Here is a tiny trained network, its code and every weight. The questions are about switching its units off for an input and a target symbol, where a switched-off unit gives its printed mean instead of its output.

import numpy as np


def w(rows, s, z=0):
    codes = np.array(rows[::2]) - 128.0
    scale = np.full(codes.shape[1], s)
    scale[-1] = z or s
    return codes * scale


def norm(h):
    return h / np.sqrt((h * h).mean(-1, keepdims=True) + 1e-5)


def f(y):
    return np.maximum(y, 0)


def softmax(a):
    e = np.exp(a - a.max(-1, keepdims=True))
    return e / e.sum(-1, keepdims=True)


def log_softmax(a):
    a = a - a.max(-1, keepdims=True)
    return a - np.log(np.exp(a).sum(-1, keepdims=True))


def net(x, mask):
    ids = ['αβγζλξπ'.index(c) for c in x.split()]
    T = len(ids)
    res = E[ids] + P[:T]
    u = 0
    for l in range(2):
        r = norm(res)
        for j in range(3):
            rows = slice(2 * j, 2 * j + 2)
            q, k, v = (r @ M[l][rows].T for M in (Q, K, V))
            z = softmax(np.where(np.tri(T) > 0, q @ k.T / 2**0.5, -1e9)) @ v
            o = O[l][rows]
            res = res + np.where(mask[u + j], z, o[:, -1]) @ o[:, :-1]
        u += 3
        y = f(norm(res) @ A[l][:, :-1].T + A[l][:, -1])
        res = res + np.where(mask[u : u + 8], y, B[l][:, -1]) @ B[l][:, :-1]
        u += 8
    return log_softmax(norm(res)[-1] @ U[:, :-1].T + U[:, -1])


Q, K, V, O, A, B = {}, {}, {}, {}, {}, {}
E = w([
[133,62,171,184,198,114,115,38,107],'α',
[192,60,114,110,93,55,100,254,61],'β',
[117,189,136,168,126,127,115,166,107],'γ',
[110,107,56,132,80,68,132,91,182],'ζ',
[95,66,164,152,201,82,214,192,146],'λ',
[236,119,111,81,93,133,164,119,124],'ξ',
[163,100,63,114,88,95,120,19,36],'π',
],0.0053)
P = w([
[132,5,46,113,147,241,91,102,147],'0',
[162,82,164,83,129,36,105,108,155],'1',
[91,114,165,34,127,95,132,107,156],'2',
[106,108,158,63,126,103,168,105,164],'3',
[120,110,157,82,119,103,181,108,153],'4',
[131,106,155,98,112,90,181,100,150],'5',
[147,105,150,114,117,90,185,111,148],'6',
[150,113,156,119,105,91,184,116,133],'7',
[149,116,158,123,98,84,189,108,137],'8',
[150,121,157,142,101,93,184,110,116],'9',
[157,124,157,148,96,87,189,120,118],'10',
[157,130,161,154,92,86,179,120,120],'11',
[168,132,178,142,90,78,190,117,118],'12',
],0.0028)
Q[0] = w([
[97,85,96,47,160,205,112,135,155],'0.h0',
[122,153,134,101,161,159,1,166,125],'0.h0',
[185,127,159,173,117,42,170,178,34],'0.h1',
[190,182,22,123,59,182,140,195,184],'0.h1',
[95,222,131,128,112,194,96,144,93],'0.h2',
[53,156,112,107,103,218,22,154,140],'0.h2',
],0.0047)
K[0] = w([
[184,94,191,55,110,82,150,85,210],'0.h0',
[135,57,98,56,105,207,182,84,138],'0.h0',
[179,118,86,233,110,67,253,49,139],'0.h1',
[77,98,201,187,234,189,96,80,152],'0.h1',
[208,25,141,151,127,55,228,67,127],'0.h2',
[176,12,138,20,116,76,137,58,186],'0.h2',
],0.0036)
V[0] = w([
[125,76,167,79,172,78,159,71,123],'0.h0',
[151,242,234,122,86,77,122,131,131],'0.h0',
[196,73,68,52,86,82,82,145,171],'0.h1',
[190,98,186,142,169,190,59,73,129],'0.h1',
[78,172,92,187,110,127,72,139,52],'0.h2',
[139,155,201,124,97,2,122,127,135],'0.h2',
],0.0037)
O[0] = w([
[164,148,69,155,87,108,246,78,68,121],'0.h0',
[213,106,224,178,73,73,61,209,18,234],'0.h0',
[131,247,17,120,139,111,116,181,148,233],'0.h1',
[144,183,175,86,248,139,113,45,39,119],'0.h1',
[51,81,109,94,39,176,73,120,42,200],'0.h2',
[77,253,142,190,73,235,230,147,108,253],'0.h2',
],0.0031,0.0022)
A[0] = w([
[135,96,145,95,144,67,201,99,137,5],'0.n0',
[81,174,106,169,175,104,192,138,109,26],'0.n1',
[50,180,111,134,203,65,75,97,232,96],'0.n2',
[2,128,217,132,182,66,157,216,198,133],'0.n3',
[145,57,158,156,66,130,146,99,76,14],'0.n4',
[71,79,117,73,180,78,95,175,158,59],'0.n5',
[185,137,169,118,115,152,177,197,36,122],'0.n6',
[178,84,136,125,122,241,190,102,124,216],'0.n7',
],0.0042,0.0018)
B[0] = w([
[131,84,20,97,155,66,95,87,104,146],'0.n0',
[178,179,82,118,101,42,163,103,109,157],'0.n1',
[106,112,230,203,103,111,124,67,162,157],'0.n2',
[251,170,109,200,80,251,77,82,95,187],'0.n3',
[52,172,133,178,77,105,91,229,187,178],'0.n4',
[70,45,153,153,65,198,210,153,134,147],'0.n5',
[2,107,168,201,152,75,67,108,138,255],'0.n6',
[186,229,143,115,171,139,80,142,146,174],'0.n7',
],0.0033,0.0052)
Q[1] = w([
[83,121,194,200,46,61,76,144,53],'1.h0',
[97,175,169,182,37,84,111,113,53],'1.h0',
[169,195,71,106,115,144,238,100,128],'1.h1',
[124,192,103,106,158,207,177,48,160],'1.h1',
[2,144,184,192,19,83,115,200,72],'1.h2',
[120,17,80,41,127,172,120,89,133],'1.h2',
],0.0075)
K[1] = w([
[96,49,87,92,147,184,75,137,144],'1.h0',
[143,40,92,95,187,191,105,127,163],'1.h0',
[161,127,62,58,177,199,125,123,171],'1.h1',
[122,80,48,2,182,128,193,103,136],'1.h1',
[123,101,118,115,171,194,66,106,214],'1.h2',
[125,222,172,182,77,156,173,128,118],'1.h2',
],0.0088)
V[1] = w([
[137,183,100,49,84,96,48,99,76],'1.h0',
[102,177,202,165,92,111,134,4,84],'1.h0',
[112,240,71,172,165,156,128,111,152],'1.h1',
[171,78,76,114,224,95,82,129,187],'1.h1',
[188,187,83,191,112,157,190,74,107],'1.h2',
[75,153,40,197,43,99,112,109,158],'1.h2',
],0.004)
O[1] = w([
[56,217,157,117,109,107,78,149,190,88],'1.h0',
[9,163,135,148,45,77,211,168,52,2],'1.h0',
[145,123,175,210,104,161,53,79,153,201],'1.h1',
[66,73,184,86,86,175,102,209,75,66],'1.h1',
[146,168,152,106,86,254,150,38,137,102],'1.h2',
[115,202,23,146,200,234,80,73,129,136],'1.h2',
],0.0046,0.0026)
A[1] = w([
[44,40,73,1,153,139,119,229,113,10],'1.n0',
[115,207,157,158,164,218,111,178,63,140],'1.n1',
[43,203,166,134,94,116,206,114,123,130],'1.n2',
[215,82,121,110,146,147,156,84,131,123],'1.n3',
[107,108,210,128,98,165,125,118,150,43],'1.n4',
[103,140,157,116,46,135,203,204,77,3],'1.n5',
[180,202,92,102,163,176,178,53,160,64],'1.n6',
[135,127,86,135,237,158,73,105,149,193],'1.n7',
],0.0053,0.0024)
B[1] = w([
[103,99,116,197,114,49,93,255,86,187],'1.n0',
[108,90,86,96,119,122,139,121,138,250],'1.n1',
[137,131,119,121,175,110,124,140,169,209],'1.n2',
[116,168,113,147,152,136,165,154,172,201],'1.n3',
[131,115,162,166,80,145,105,128,126,158],'1.n4',
[120,133,148,108,171,137,136,68,119,172],'1.n5',
[141,119,133,146,133,70,119,145,95,206],'1.n6',
[118,155,171,96,118,110,144,121,100,252],'1.n7',
],0.0097,0.0031)
U = w([
[59,113,215,129,176,106,177,78,104,113],'α',
[105,76,99,146,125,83,101,219,96,239],'β',
[137,104,202,171,56,182,69,116,136,250],'γ',
[59,135,59,126,104,135,128,122,253,119],'ζ',
[166,89,107,177,145,190,216,148,140,103],'λ',
[189,181,155,66,188,108,127,163,158,1],'ξ',
[122,144,68,115,106,136,109,79,24,13],'π',
],0.0079,0.00073)

Each question gives the input, a string of symbols that net reads in full, and the target symbol t.
The units are the heads (2 rows each of Q, K, V and O) and the neurons (one row each of A and B). Each row of codes is followed by its name. A weight is (code - 128) times the scale printed after its matrix; where a second scale follows, it is the last column's (O, A, B and U).
mask holds one flag per unit, layer by layer, with each layer's heads first. A switched-off unit (its flag False) gives its mean, the last column of its rows in O or B, instead of its output. The means were averaged over made-up inputs and are rounded, as every weight is.
A unit's drop is (log p(t) with every unit on - log p(t) with that unit switched off) / (log p(t) with every unit on - log p(t) with every unit switched off).
The circuit of an input: a set's keep is (log p(t) with only the set's units on - log p(t) with every unit switched off) / (log p(t) with every unit on - log p(t) with every unit switched off). Starting from the 12 units with the biggest drops (on a tie, the unit counted first), units are removed one at a time, each time the one whose removal leaves the highest keep (on an exact tie, the one counted first), for as long as the keep stays at least 0.8.
circuit, biggest first: the units of the circuit, biggest drop first
top k neurons: the k neurons with the biggest drops, biggest first
k most important neurons of layer l: the k neurons of layer l with the biggest drops, biggest first
input ξ γ ξ γ ζ α ξ λ γ γ γ ξ, target γ: circuit, biggest first	(0.n6; 1.h2; 0.h0)
input ξ π γ λ γ ζ γ α, target γ: 2 most important neurons of layer 0	(0.n4; 0.n6)
input λ α β α α β α γ ξ, target λ: circuit, biggest first	(1.h0; 1.n3)
input β π α γ γ ζ ζ π λ ξ α γ, target ξ: circuit, biggest first	(1.h0; 1.n7; 0.h0)
input β ζ γ γ β γ π π γ ζ, target ξ: circuit, biggest first	(1.h0; 0.n6; 0.h0)
input γ ζ γ γ ξ γ γ ξ, target β: circuit, biggest first	(1.h2; 0.h2)
input ξ γ γ γ ξ β β, target γ: circuit, biggest first	(1.h2; 1.n0)
input β γ α γ γ, target ξ: circuit, biggest first	(1.h0; 1.n7)
input γ ξ ξ, target β: circuit, biggest first	(0.h2; 1.n0; 1.h1)
input α γ γ γ γ ζ β ξ ζ ζ γ, target α: top 2 neurons	(1.n5; 1.n0)
input λ γ α γ α λ α π γ λ β, target λ: circuit, biggest first	(1.h0; 0.h0; 1.h2; 1.n3)
input λ π γ γ ξ γ π λ ξ, target λ: circuit, biggest first	(1.h0)
input α λ π γ γ γ ξ γ ξ α π ξ, target α: circuit, biggest first	(1.h0; 1.n5)
input λ γ π β γ β γ ζ π ζ α α, target λ: circuit, biggest first	(1.h0; 1.n3)
input π γ γ λ γ γ β ξ ξ γ, target ζ: circuit, biggest first	(1.n1; 1.h2)
input γ ξ ξ γ ξ γ π ξ α π ζ π, target β: circuit, biggest first	(1.h2; 0.h2; 0.n4)
input γ γ λ, target λ: top 3 neurons	(0.n3; 0.n5; 0.n6)
input γ β ζ, target β: circuit, biggest first	(0.h2; 1.h1; 1.n0)
input α ξ ξ α γ π ξ ζ, target α: top 2 neurons	(1.n5; 0.n6)
input ξ α β ξ γ ξ ξ, target γ: top neuron	(0.n7)
input λ α α γ λ γ ξ α γ ξ ξ α, target λ: top 2 neurons	(1.n3; 0.n2)
input α λ γ ξ π, target α: top 2 neurons	(1.n5; 1.n2)
input π π β γ, target ζ: 2 most important neurons of layer 1	(1.n1; 1.n2)
input π β ξ γ γ ζ γ β γ ξ γ λ π, target ζ: top 2 neurons	(0.n4; 1.n2)
input π α π π α λ γ α ζ ξ λ, target ζ: top 3 neurons	(1.n1; 1.n2; 0.n3)
input ξ α β γ α β π β, target γ: 2 most important neurons of layer 0	(0.n2; 0.n7)
input ζ ξ λ γ β β α, target π: top neuron	(1.n1)
input ξ ζ β ξ ζ α π γ, target γ: top neuron	(0.n4)
input π β ζ α γ γ γ ξ, target ζ: 2 most important neurons of layer 0	(0.n4; 0.n6)
input ξ ξ γ ξ ξ ξ ξ α β λ, target γ: top 2 neurons	(0.n3; 1.n4)
